Rows, each with roughly how far along a hidden order it lies (0 to 12):
[ 11   0 -11  -7  -5   7   1 -22  23  10  10  -3  -3 -18  11   5   7  34
  -4   6   1  10 -16 -17  -7 -12  23  11  31 -14 -13  18   1   1 -15  -5
   0 -51  -9  24  14  10 -10   1  12  -4  14  11 -11  10  17 -13  25  -9
  27   3 -34  10 -29 -10   1 -21 -12 -10  18 -13   1 -28  -9   3   3 -10
   0 -26  18  11  21  12  -2  -8  10  -8  16  -8 -18  -1  11  43 -34  13
 -20 -22  25   5  13  -6   4  12 -11   0 -22  19   0 -38  -9   5  13  -9
 -11  -1   9  17   4 -21   1 -14  -7 -12  -2  -2 -14 -18 -10 -32 -15   6
   8  33  14  12  15  26 -31   7 -39  -9   8   9  15 -12  21  -8  -1 -29
  47 -23 -30   2  -2  10   3  11 -11  14   4 -20   8  21  -2  -2  42  20
  34  11  -1   5 -10  24 -17   7 -26  33 -15   4   3   3  -1  -1   0 -16
  23  11 -23  -1  -5  24 -13]
0
[ 14  -1 -21  -9 -12   4  12 -15  13   7   6  -5 -12  -8  -6  11   3  34
  -2   7   1   5  -2  -9  -3  -7  19  -1  20 -12 -10  13   3  11  -6  -1
   1 -21  -5  24  10   4  -3   2  17   0   7  12  -3   0   7 -18  14 -12
  30   2 -52   4 -24 -12   4  -9  -4  -9   6  -7   1 -23  -4  -2  10  -5
   1 -16  17   5  13   6  -5  -5   1  -2   9  -4 -12   3   1  34 -17   7
 -19 -21  10  -5  17  -9  -4   9  -6  -6 -13  -1   1 -27  -8  10   9   6
   3  -1  10  13  -4  -9  -4 -11  -5  -2  -3   0 -11 -17  -4 -21  -2   1
  -3  33  12  10  14  14 -10  14 -32  -4   3   8  13 -21  13   1   7 -25
  34 -29  -6   4   8   3  -7   0  -3  13   4 -13   9  14  -7  -5  26  14
  36  10  -2   4 -10  37 -13   9 -16  16 -16   4  13  -2   2  -1   5 -17
   8  -3 -26   2  -2  20  -8]
1
[ 11   1 -11 -12 -13   5   6 -16  13  16   5  -5 -17 -16  -5  -3   2  45
   2  -7   1 -10  -4 -24   4   2   8   6  17 -12 -14  19   4   3   1   5
   2 -28 -21  15  15   9  -9   7  19  -2   6  12  -8   3  11  -5   1 -13
  12  -4 -36   3 -33 -15   5 -10  -3 -13   3 -11   4 -22  -1  -6  11 -13
   1  -9 -10   6  12  -2  -3  -7  -8  -2  28   5   5   3 -12  35 -29   9
 -26 -24  31  -1  15 -13   4  10  -5 -10  -7  -2  -7 -21 -14   4  11  -1
  -6   3  16  12   0 -16  -4  -9  -9   6  -3  -5 -15 -14  -7 -15  -2  -3
  13   8  18  17  13  -1  -5  18 -23  -5  -4  16  13 -22   7  12  17 -30
  54 -29 -14   7   3   6  -7   6   0  -5  -8 -26   1  -3  -5   7  41  10
  63  13  -7  -2 -14  46 -13  -2 -20  28 -15   7  19   3  -3   6   4  -7
   7   8 -13   4   5  27 -11]
2
[-18   3   6  -4  29 -15  10  21 -28 -10  -5   9 -10  24   5   0  -1 -43
   2  15  15   4   6   2  -5  -5 -30 -18 -28  13  19 -15   1  10   4   0
   8  42   7 -26  -5  -5   9  18 -10   8  -6  -7  25   8 -18   9 -13  17
  -8 -12  74 -19  47  16  -6  18  10  19  -8   3  14  35  -1  10  -8  28
   6  47 -19   1 -26 -13  24   0 -16  14 -15  21 -12  -5 -16 -57  38   5
  15  27 -21   1 -22  28  14  -2  13   8  22  -8   8  24   6  -8 -12  10
   3 -12  -8 -15   7  -2  -4  19  17  23   4   1  28  27  10  32  15   5
   0 -22 -19 -12 -10  -8  30  12  45   7   9  17 -16  19 -28  -6  13  41
 -64  30  25  -3   5 -10  12  -9  32 -15   0  -6  12 -33   6 -12 -42 -21
 -38 -15   3  -2  15 -28  23 -13   9 -59   8 -16 -14  -9  11 -32  -5  12
 -41   0  28  -1   8 -31  20]
12
[  0  -2   0   4  -8   2   8  -9   0   2  -1  -4   6  -6   3   2   3  28
   2  -1  -4   0  -1  -1   3   0  18  10  16  -2  -8  -1  -4   4  -1  -1
  -2 -18   2  -6   5  -6  -2  -2   4  -6   7  10  -4   5   8  -1   6  -4
  15   2 -30   6 -18   0   0 -10  -1  -7   6 -11  -1  -9   1  -2  -1  -7
   1 -12   8  -4   6   5  -5  -4   6  -4   1 -16 -10   1   0  12  -5  -2
   6  -9  -3   8   7 -11   0   2  -7  -2 -11  -3   6 -14  -2   0   3  -8
   4   4  -3   4  -4   1   3  -3   2  -4  -4   0  -8  -2  -1  -4  -5  -1
   7  23   7  -3   3   1 -17  -2 -18   1   1  -3   2  -1  16  -7 -10 -13
  11  -2   5  -2   1   5  -2   2  -5   3   2   1  -7  10   2  -1   9   4
   4   8   4   2  -2   3  -8   1  -8  18  -6   2   1   0  -4  17   0  -9
   8   1  -9  -1  -4   5  -6]
5
[ -8  10  10   3  21 -15   1  23 -24   3  -1   5  -2  16  -5   3   0 -34
  -2  10  10  14   4  18 -12  -9 -19  -9 -25  13  16  -9   7   9  -5  -3
  -2  22  10 -24 -26  -8   6 -11  -6  10  -6  -9  12  -7 -29   9  -8  12
 -10   3  57 -10  36  11   0  13   6   8 -13  18  -5  25   7  -4  -1  21
   7  -8  -5   8 -14  -3   8   9  -5   4 -21  10 -15   1  -6 -49  31  -7
  22  16 -24   1  -9   9   4  -2   6   8  13  -3  -1  29  11   3  -7   3
  13   0  -7 -11   4   9   5  14  16  22   0   6  13  22  11  20  17   1
 -15 -19 -15  -9 -10 -10  11 -24  44  11  11   7 -14  15 -18 -20   3  35
 -57  32  11  -1   5 -19   3  -9  23 -10   2   6  19  -7   2  -4 -25  -2
 -40 -13   1   6  12 -30   8 -10  23 -59   2 -14   3 -11  10 -14  -4  11
  -8  -5  18  -1  -3 -30  17]
10
[  5  14 -18 -10  23   3   1  16  -5  10  16   8 -14   8 -10  22   5 -10
  -9  19  25   8  -2 -20 -17 -27 -41 -28  14  -2   2  26  29  10 -16   2
  -2   2  -3   6 -10  14  13  -6   5  13   0 -19   2 -15 -17 -20  18   4
  50   1  20 -11   3 -13   0  -6  -3   7  -3  18   5 -17 -10  -8  11  14
   1 -41  19  33   5  -6  15   7 -17  15   0   6 -25   5  14 -19   4  13
 -37  -2   4 -15  10  16   0  25   7   4  13  12 -19   0   1  16  11  32
  15   5  28  17  16  -8 -10  -7 -18  51  -2   5  14   8  10  -8  15  14
 -17 -28  -3  17  11  12   5  15   8  -1  15  23  16 -17 -22   0  32   2
 -31 -21 -10   7  15 -20   2  -6  20  15  -4  -9  57  29 -23 -14  34  16
  38 -13  -9   5  -2  16  -2  13  11 -48   0 -13  21 -18  25 -39   3   0
  -9 -14 -14  -1  -2  23  -5]
2
[ -4   4  -1   1 -11  -3   4   5 -11  -1   0   2  -4   6  -6   5  -2  -6
  -1   4   5   4   5   8  -4  -2 -11  -6  -9   5   7   4   6  -1   2  -1
  -3  14   6  -7  -9  -2  11  -5   0   4  -5  -9   5  -8 -12  -1  -2   3
   4   0   7  -8  11   1   0  -1   3   4  -5  11  -2   8   1  -4   3   8
   2  -5  13   4  -7  -4   3   5  -3   4 -10   2  -3   1   1 -18  12  -4
   0   7 -13  -7  -1   7  -5   4   6   2   9  -6   0  14   4   3  -2  10
   9   2   2  -2   0   8   0   4   2  18  -1   5   6   9   7   4  10   0
 -17  -3  -6  -1  -3  -6  10   0   5   3   2  -2  -2  -1 -10   0   7  10
 -18   5   5  -1   6 -13  -3  -5   6   3  -2   3   9   4  -3  -6  -9  -1
  -9   0   0   2   4  -2   5   2  13 -25   3  -8   2  -5   5  -7   1   3
  -2  -9   2   0  -2 -13   3]
7
[ 18  -7 -16   0 -23   7  16 -25  19   5   4 -13  -9 -14   2   9   4  57
  -2   7  -9  17  -5  -6   0  -6  55  15  42 -18 -22  12 -12   9  -5  -7
   1 -48  -1  25  13  -1 -13  -7  18  -7  13  27  -8  10  19 -16  25 -17
  40   6 -77  11 -44 -11   6 -18  -2 -14  20 -23  -3 -32   1   2   8 -14
   1 -29  27  -6  19  19 -13 -12  12 -15   4 -13 -24   3   2  55 -28   4
  -6 -38  17   7  20 -20   0  13 -15  -3 -30   3  10 -45 -10   6  10 -16
   2  -3  -3  12 -10 -10   1 -16   8 -20  -7  -1 -22 -18 -12 -33 -14  -2
   2  59  13   1  20  22 -36   7 -62  -2   7   9  11 -18  43 -17  -6 -36
  57 -26 -15   1   3  16  -7   4 -13  15  10 -18   0  19  -1  -4  22  21
  27  23   6   9 -12  25 -22   5 -39  38 -30   7  -2   3  -9  18   2 -28
  38   8 -35   0  -8  18 -11]
1
[ -8  -1  -1  -5   9   3  -9  -1   5  -7   0   9  -1   0  10  -1   0 -29
   1  -3   3 -16  -4 -11   5   1 -27  -4  -7   2   6   5   4  -5   5   2
   4  10  -8  -5  10   7   1  13  -9  -2  -1  -9   1   3   3   7   1   6
 -14  -9  26  -3   5   2  -5   7  -3  -1  -1   3  11   3  -7   6  -5  -1
  -3  31 -16   6  -5  -9   9  -3  -8   9  13   6  13  -5  -2  -1   7  12
  -8   6  18  -3 -10  13   4  -5   5  -2   8   6  -3   0  -2  -6  -2   5
 -10  -4   9  -1   8  -8  -5   3 -12   3   6  -3   9  -4  -1   4  -6   6
  12 -22  -2   6  -8   4  10  19   7  -7   1   1   5   3 -14  19   3   0
 -17  -5  -7   1  -4  10   8   4  -4  -2 -10  -1   0 -12   1   4   4 -11
   8  -4  -8  -9  -1   3   8  -1  -2   8  11   4   0   5   7 -17  -1  12
 -18   4  13  -1   7   9  -2]
6
[ 11  -1  -7  -6 -11  -1   0 -10  16   7   4  -5  -9 -13   0   1   2  18
  -2   3  -2   7  -5 -10  -5  -4  21   6  21 -12 -12  10   0  -1  -7   0
   1 -34  -7  20   7   2 -10  -1  10  -2   6  12  -9   4   5  -9  18  -7
  16   1 -16   8 -21  -8   4  -9  -4  -8   8  -8  -1 -22  -1   0   6  -8
   0 -12  10   2   8   6  -5  -6   3 -10   9  -1  -5   2   0  30 -22   6
 -12 -17  13   0   8  -8   1   3  -7   0  -4   7  -3 -20  -6   7   7  -9
  -6  -3   5  10  -1 -12  -1 -12  -2  -8  -3  -1 -11 -10  -9 -20  -7   0
   0   3   9   9  10  14 -14  -1 -22  -3  -1   7   6 -15  15  -5   6 -22
  37 -15 -20   3   1   8  -3   5  -8   4   5 -14 100   7  -4   3  23  12
  34  10   0   4  -7  18 -14   1 -14   7 -11   2   7   3   0   1   0  -8
  17   7 -18   2  -1  17  -6]
2
[  9  22 -26 -20  29 -10   2  12  -2  13  19   5 -32  11  -8  35   9 -20
 -15  45  30  42  -6  -1 -36 -39 -20 -38  23 -11   7  23  26  19 -22  -5
   2 -10   4  22 -11   8   8  -4   9  18   2 -16  11 -10 -25 -36  47   3
  53   4  11 -19  13 -17   3   3  -5  10   5   7  10 -22 -16  -2  14  25
   8 -42  39  36  -1   3  21   3  -7   9  -8   9 -52   5  21 -11   8  19
 -43 -10  -3 -21   7  30   2  32   4  13  10  25 -14 -20   5  23  14  37
  12 -12  27  23  21  -7 -13  -6  -2  50  -2   8  12   3   4 -24  20  21
 -30  -2  -5  17  28  39  -5   9 -19  -3  28  36  11 -22 -12 -19  37  -2
 -42 -26 -21   8  18 -19   1 -11  30  23  13 -18  68  31 -20 -26  34  24
  33 -16  -5  14  -2  18  -4  22  -3 -66 -15 -17  10 -23  29 -61   2 -12
   5 -11 -21  -1  -3  20   0]
0
[-22   9  12  10  37  -1   7  27 -35  -3   1  15   6  23   6   0   3 -38
   1   8  17   1   5  -1  -4 -10 -47 -15 -29  20  22  -6  10   9  -4   1
  -1  38   7 -41 -29   0  12   2 -14  12  -1 -19  15   0 -20  17 -15  17
  -1  -2  80 -15  47  13  -6   7   6  17 -10  12   2  36   1   4  -6  27
   8  10  -8  12 -20 -13  20   8 -12  13 -20   9 -22  -3  -6 -65  39  -2
  16  27 -21   4 -19  21  15  -3  13   7  19 -10  -1  27  11  -5  -7  12
  13   5  -7 -16   9   6   4  16   6  35   1   4  27  25  17  34  17   4
   0 -33 -23 -11 -13 -20  18 -12  65  13  13   8 -10  20 -33 -11   3  54
 -82  36  26  -2   4 -18  14  -8  36 -14 -10   9  32 -11  -1 -10 -29 -13
 -38 -20   4  -1  15 -32  18 -13  26 -67  20 -16  -4 -13  11 -19  -6  15
 -34  -5  29  -3   0 -25   5]
12
[ 15  -4 -11 -18 -16  -7   6 -21  19  18   3  -9 -19 -17  -2  -4   2  44
   0  -8  -4   1 -11 -17  -1  -5  31  14  34 -19 -15  16   1   1  -4   5
   5 -48 -22  25  19   8 -19  10  21  -5   8  22  -9   5  15  -8  11 -13
   7  -4 -33  10 -29 -12   6 -10  -5 -18   6 -18   2 -33   1  -3  12 -13
   5 -10 -12   8  18   5  -6  -9  -2 -12  32  12   2   1 -14  46 -43  11
 -23 -30  35   2  15 -24  10   7  -9  -8 -15   3  -8 -24 -17   8  13 -14
 -14  -5  16  11  -1 -26  -1 -17  -1 -19  -4  -4 -22 -16 -12 -29  -8  -4
  11  18  22  17  17  15 -13   7 -32  -4  -1  19   7 -22  15   2  12 -26
  76 -27 -29   8   1  11  -5   7  -3 -12  -1 -33  -5  -9   1   9  35  18
  53  24  -5   3 -12  42 -15  -5 -26  36 -25   8  15   7   1   3   1 -11
  15  17  -4   5   5  27 -10]
1
[ -9  -1  11  11  16  -9  28   5 -33   2  -7   4 -10  13   8  -4   6   8
   8   7   9  10   8 -14   2  -2  -5   4 -15   8   6  -9  -3  19  -1  -5
   2  11   2 -40  -7  -8   0   4   3   7   7   9  15  17  -5  20 -17   2
   1  -4  29  -8  23  19  -5   0  10  -1   0 -12  -4  23  12   1  -2  19
  12   5 -14  -3 -11   0   6  -5  -8  -3 -13   9 -37   3 -29 -23  20  -4
  27   7 -25  21 -11 -13  20  -2   1  -1  -5 -23  14   7   1  -6  -6 -16
  13   3 -15 -17  -4  -6  11  10  25  17  -8   1   5  23  11  23  15 -13
   5  15 -13 -15  -4 -21   0  -5  42  21  11  18 -11  15  -2 -25  -6  33
 -33  29  36  -3   9  -5  10  -4  41 -21 -11 -20  14 -24   5  -5 -36  -2
 -34  -2  16   5  10 -19   6 -29  -4 -34  -7 -24  -9  -7   0   5  -6  -2
 -17   9  14   1  -3 -32  16]
12
